Below are the code and all the weights of a small trained network. Each question names an input and a class and asks about switching units off, where a switched-off unit gives its printed mean instead of its output.

import numpy as np


def w(rows, s, z=0):
    codes = np.array(rows[::2]) - 128.0
    scale = np.full(codes.shape[1], s)
    scale[-1] = z or s
    return codes * scale


def norm(h):
    return h / np.sqrt((h * h).mean(-1, keepdims=True) + 1e-5)


def f(y):
    return np.maximum(y, 0)


def log_softmax(a):
    a = a - a.max(-1, keepdims=True)
    return a - np.log(np.exp(a).sum(-1, keepdims=True))


def net(x, mask):
    res = np.array(x, float).reshape(1, 7) / 4 @ E
    u = 0
    for l in range(3):
        y = f(norm(res) @ A[l][:, :-1].T + A[l][:, -1])
        res = res + np.where(mask[u : u + 9], y, B[l][:, -1]) @ B[l][:, :-1]
        u += 9
    return log_softmax(norm(res)[-1] @ U[:, :-1].T + U[:, -1])


A, B = {}, {}
E = w([
[141,66,136,174,168,161],'x0',
[49,184,170,108,66,22],'x1',
[174,116,156,160,124,19],'x2',
[212,76,121,2,110,56],'x3',
[36,146,191,110,185,141],'x4',
[103,98,75,185,177,99],'x5',
[135,133,214,122,92,178],'x6',
],0.0025)
A[0] = w([
[164,106,204,157,172,95,57],'0.n0',
[60,226,194,99,109,56,79],'0.n1',
[67,214,53,128,98,192,97],'0.n2',
[155,106,254,164,146,74,72],'0.n3',
[123,134,145,28,179,97,86],'0.n4',
[180,160,157,152,117,48,125],'0.n5',
[155,65,35,197,108,122,4],'0.n6',
[79,84,145,92,195,201,96],'0.n7',
[146,196,77,189,40,84,82],'0.n8',
],0.0039,0.0025)
B[0] = w([
[62,136,131,175,135,170,150],'0.n0',
[112,184,67,186,3,71,252],'0.n1',
[59,144,217,196,149,174,207],'0.n2',
[77,130,174,215,112,210,188],'0.n3',
[180,105,140,74,136,162,200],'0.n4',
[87,70,132,119,135,152,213],'0.n5',
[197,195,104,135,157,110,165],'0.n6',
[157,62,183,142,231,190,203],'0.n7',
[74,72,158,121,202,217,196],'0.n8',
],0.004,0.0023)
A[1] = w([
[198,124,67,166,152,145,1],'1.n0',
[119,118,91,147,148,156,163],'1.n1',
[152,134,102,159,208,43,77],'1.n2',
[152,52,168,104,3,214,133],'1.n3',
[189,151,156,123,99,181,74],'1.n4',
[76,175,109,150,112,95,31],'1.n5',
[103,111,175,182,159,184,89],'1.n6',
[204,160,110,112,154,159,154],'1.n7',
[81,110,78,131,176,45,91],'1.n8',
],0.004,0.0018)
B[1] = w([
[149,236,129,172,50,80,166],'1.n0',
[111,203,144,128,65,228,192],'1.n1',
[115,51,28,3,12,99,182],'1.n2',
[9,83,68,66,106,43,252],'1.n3',
[102,161,168,28,189,33,172],'1.n4',
[85,126,207,165,4,132,171],'1.n5',
[107,157,95,60,208,244,239],'1.n6',
[146,188,241,138,57,72,197],'1.n7',
[82,45,130,40,75,142,191],'1.n8',
],0.0024,0.0023)
A[2] = w([
[105,152,145,131,96,107,5],'2.n0',
[175,153,173,56,121,123,26],'2.n1',
[156,139,192,22,79,150,123],'2.n2',
[189,36,199,154,161,97,122],'2.n3',
[92,129,89,214,167,126,143],'2.n4',
[147,127,140,2,125,98,82],'2.n5',
[95,144,146,153,177,179,57],'2.n6',
[144,45,171,158,127,144,207],'2.n7',
[111,98,68,119,179,51,167],'2.n8',
],0.0052,0.0012)
B[2] = w([
[119,140,116,167,109,95,165],'2.n0',
[143,73,89,61,98,115,182],'2.n1',
[126,30,57,110,111,87,246],'2.n2',
[36,203,131,163,146,198,178],'2.n3',
[176,116,127,39,113,133,202],'2.n4',
[163,1,69,78,121,120,251],'2.n5',
[129,87,144,77,173,145,215],'2.n6',
[91,158,102,101,117,156,189],'2.n7',
[166,51,163,39,73,163,197],'2.n8',
],0.0052,0.0031)
U = w([
[75,131,152,132,232,254,193],'0',
[246,190,59,201,134,136,96],'1',
[33,183,164,186,28,51,172],'2',
[162,1,61,38,89,80,181],'3',
[173,182,164,156,192,49,3],'4',
[155,161,156,155,192,54,38],'5',
],0.0091,0.0054)

Each question gives the input, the list of numbers given to net, and the class t.
The units are the neurons (one row each of A and B). Each row of codes is followed by its name. A weight is (code - 128) times the scale printed after its matrix; where a second scale follows, it is the last column's (A, B and U).
mask holds one flag per neuron, layer by layer. A switched-off neuron (its flag False) gives its mean, the last column of its row in B, instead of its output. The means were averaged over made-up inputs and are rounded, as every weight is.
A unit's drop is (log p(t) with every unit on - log p(t) with that unit switched off) / (log p(t) with every unit on - log p(t) with every unit switched off).
The circuit of an input: a set's keep is (log p(t) with only the set's units on - log p(t) with every unit switched off) / (log p(t) with every unit on - log p(t) with every unit switched off). Starting from the 12 units with the biggest drops (on a tie, the unit counted first), units are removed one at a time, each time the one whose removal leaves the highest keep (on an exact tie, the one counted first), for as long as the keep stays at least 0.8.
circuit, biggest first: the units of the circuit, biggest drop first
most important unit: the unit with the biggest drop
k most important neurons: the k neurons with the biggest drops, biggest first
k most important neurons of layer l: the k neurons of layer l with the biggest drops, biggest first
input [6,2,7,-7,0,7,-1], class 0: 3 most important neurons	(2.n5, 2.n2, 0.n1)
input [1,-7,7,-3,-2,2,-2], class 1: most important neuron	(2.n5)
input [-5,-4,3,-5,-8,1,7], class 0: 4 most important neurons	(0.n8, 0.n1, 2.n5, 1.n6)
input [2,1,5,5,6,-1,8], class 2: circuit, biggest first	(0.n3, 0.n1, 2.n5)
input [-7,1,8,-4,-7,1,1], class 2: circuit, biggest first	(2.n5, 2.n2)
input [8,4,5,3,6,0,0], class 2: 2 most important neurons	(0.n1, 0.n7)
input [4,-6,-6,1,-6,6,-3], class 1: 3 most important neurons	(0.n6, 1.n0, 2.n5)
input [7,-5,5,-2,-5,0,1], class 1: 2 most important neurons	(0.n6, 1.n0)
input [-6,0,4,-6,-7,-1,-7], class 0: circuit, biggest first	(0.n8, 2.n5)
input [-2,-3,-3,0,-5,-1,-2], class 1: 3 most important neurons of layer 1	(1.n0, 1.n8, 1.n2)
input [5,-6,1,-8,-6,-6,-7], class 1: 2 most important neurons	(0.n6, 1.n0)
input [-1,2,7,-7,-4,3,6], class 0: 2 most important neurons	(0.n8, 1.n6)
input [-1,8,-6,-8,-8,8,-1], class 0: 3 most important neurons of layer 0	(0.n8, 0.n2, 0.n1)
input [-1,-1,3,-5,-7,1,2], class 1: most important unit	0.n6
input [8,-8,6,0,-6,8,-5], class 1: 2 most important neurons of layer 2	(2.n5, 2.n2)
input [3,7,-5,-7,-5,1,-2], class 0: 2 most important neurons of layer 2	(2.n6, 2.n4)
input [-8,1,6,0,5,-5,-2], class 2: 2 most important neurons of layer 0	(0.n1, 0.n3)
